Here is a tiny trained network, its code and every weight. The questions are about switching its units off for an input and a class, where a switched-off unit gives its printed mean instead of its output.

import numpy as np


def w(rows, s, z=0):
    codes = np.array(rows[::2]) - 128.0
    scale = np.full(codes.shape[1], s)
    scale[-1] = z or s
    return codes * scale


def f(y):
    return np.maximum(y, 0)


def log_softmax(a):
    a = a - a.max(-1, keepdims=True)
    return a - np.log(np.exp(a).sum(-1, keepdims=True))


def net(x, mask):
    res = np.array(x, float).reshape(1, 8) / 4 @ E
    y = f(res @ A[0][:, :-1].T + A[0][:, -1])
    res = res + np.where(mask, y, B[0][:, -1]) @ B[0][:, :-1]
    return log_softmax(res[-1] @ U[:, :-1].T + U[:, -1])


A, B = {}, {}
E = w([
[180,3,149,221,214,141,208],'x0',
[188,163,72,144,131,158,119],'x1',
[31,86,68,254,61,170,50],'x2',
[121,128,130,132,113,120,149],'x3',
[233,40,116,103,41,18,81],'x4',
[134,124,156,127,123,150,111],'x5',
[98,119,93,114,165,89,124],'x6',
[106,119,99,114,166,99,115],'x7',
],0.008)
A[0] = w([
[167,42,137,212,192,143,194,97],'n1',
[78,210,162,123,161,182,154,144],'n2',
[66,80,69,191,70,154,87,52],'n3',
[53,94,76,254,94,147,63,53],'n4',
[80,51,138,61,135,115,122,163],'n5',
[123,182,132,98,76,122,128,121],'n6',
[185,30,138,225,210,149,193,108],'n7',
[180,113,159,136,89,52,126,220],'n8',
[70,233,108,44,52,89,65,89],'n9',
[70,201,144,118,163,171,175,201],'n10',
[157,189,166,83,168,97,206,40],'n11',
[91,215,104,85,42,121,100,91],'n12',
[142,208,121,130,94,97,79,84],'n13',
[160,139,147,64,160,113,153,58],'n14',
[84,177,131,154,206,150,168,188],'n15',
[66,174,145,139,211,208,168,151],'n16',
[182,74,106,97,109,32,97,165],'n17',
[161,195,93,206,125,148,83,87],'n18',
[193,178,174,65,181,97,157,3],'n19',
[134,164,120,144,140,174,162,39],'n20',
[68,208,146,153,194,173,201,160],'n21',
[193,73,120,96,56,55,88,189],'n22',
[184,155,163,66,200,112,179,31],'n23',
],0.0075,0.0012)
B[0] = w([
[39,57,91,38,134,195,162,236],'n1',
[158,109,102,139,99,92,79,214],'n2',
[133,238,240,172,236,107,241,203],'n3',
[129,199,196,157,248,76,175,231],'n4',
[163,155,110,123,126,154,86,157],'n5',
[46,96,123,95,97,140,159,176],'n6',
[40,76,92,3,132,195,137,255],'n7',
[130,119,71,178,74,82,84,191],'n8',
[55,106,94,47,128,218,138,243],'n9',
[139,60,115,151,54,93,31,216],'n10',
[133,222,195,153,152,119,160,208],'n11',
[68,93,97,81,175,163,154,210],'n12',
[78,82,100,114,106,152,175,178],'n13',
[128,181,166,174,172,121,193,187],'n14',
[159,114,56,149,88,109,110,207],'n15',
[183,102,60,204,28,62,42,232],'n16',
[154,104,120,172,98,106,94,211],'n17',
[171,131,147,99,157,123,136,164],'n18',
[126,193,160,170,160,131,218,215],'n19',
[116,106,104,129,95,129,97,162],'n20',
[159,72,124,194,84,80,60,231],'n21',
[210,57,96,216,73,68,69,219],'n22',
[131,149,181,165,219,132,168,215],'n23',
],0.0064,0.01)
U = w([
[178,81,94,182,84,102,70,254],'0',
[89,87,100,9,137,203,147,113],'1',
[145,206,194,168,185,122,177,23],'2',
],0.015,0.0009)

Each question gives the input, the list of numbers given to net, and the class t.
The units are the neurons (one row each of A and B). Each row of codes is followed by its name. A weight is (code - 128) times the scale printed after its matrix; where a second scale follows, it is the last column's (A, B and U).
mask holds one flag per neuron, in row order. A switched-off neuron (its flag False) gives its mean, the last column of its row in B, instead of its output. The means were averaged over made-up inputs and are rounded, as every weight is.
A unit's drop is (log p(t) with every unit on - log p(t) with that unit switched off) / (log p(t) with every unit on - log p(t) with every unit switched off).
The circuit of an input: a set's keep is (log p(t) with only the set's units on - log p(t) with every unit switched off) / (log p(t) with every unit on - log p(t) with every unit switched off). Starting from the 12 units with the biggest drops (on a tie, the unit counted first), units are removed one at a time, each time the one whose removal leaves the highest keep (on an exact tie, the one counted first), for as long as the keep stays at least 0.8.
circuit, biggest first: the units of the circuit, biggest drop first
unit that matters most: the unit with the biggest drop
k most important neurons: the k neurons with the biggest drops, biggest first
drop when u is switched off: that unit's drop, to one decimal
input [2,-1,4,-2,-3,-1,4,-5], class 2: circuit, biggest first => [n4]
input [-1,8,-4,-4,-4,-3,8,1], class 0: 2 most important neurons => [n3; n4]
input [6,-8,0,7,-6,5,-5,6], class 0: 3 most important neurons => [n16; n21; n9]
input [6,1,2,-4,-4,-6,0,-6], class 1: 3 most important neurons => [n7; n1; n22]
input [-5,4,8,7,7,-1,5,7], class 2: circuit, biggest first => [n3; n4]
input [8,-4,-6,5,-6,7,7,2], class 1: 3 most important neurons => [n7; n1; n22]
input [7,1,-3,3,6,2,3,-2], class 1: 4 most important neurons => [n7; n1; n16; n21]
input [-7,5,7,7,0,8,3,-7], class 1: 2 most important neurons => [n9; n12]
input [-7,-3,-6,-2,-7,8,-8,3], class 0: circuit, biggest first => [n16; n10]
input [-3,-3,-4,-8,-3,-4,5,-7], class 2: 2 most important neurons => [n7; n1]
input [7,-6,8,-3,-5,3,-2,8], class 2: 3 most important neurons => [n4; n3; n9]
input [2,7,-5,-7,-5,-8,-7,-7], class 0: 4 most important neurons => [n16; n3; n4; n21]
input [8,4,-2,5,7,1,-5,-4], class 1: 3 most important neurons => [n7; n1; n16]
input [-2,-1,7,3,-6,-2,8,5], class 2: 2 most important neurons => [n3; n4]
input [-1,5,-3,7,0,-8,5,6], class 2: unit that matters most => n7
input [-8,4,-1,-8,-8,-1,-7,-3], class 0: 4 most important neurons => [n16; n21; n10; n7]
input [5,0,8,7,-5,-7,-5,6], class 2: drop when n4 is switched off => 1.0
input [7,4,6,-7,-5,5,-4,-8], class 1: drop when n7 is switched off => 1.3
input [-8,1,8,-2,4,6,1,1], class 1: drop when n12 is switched off => 0.3
input [8,1,4,-1,-4,4,2,-4], class 1: circuit, biggest first => [n7]
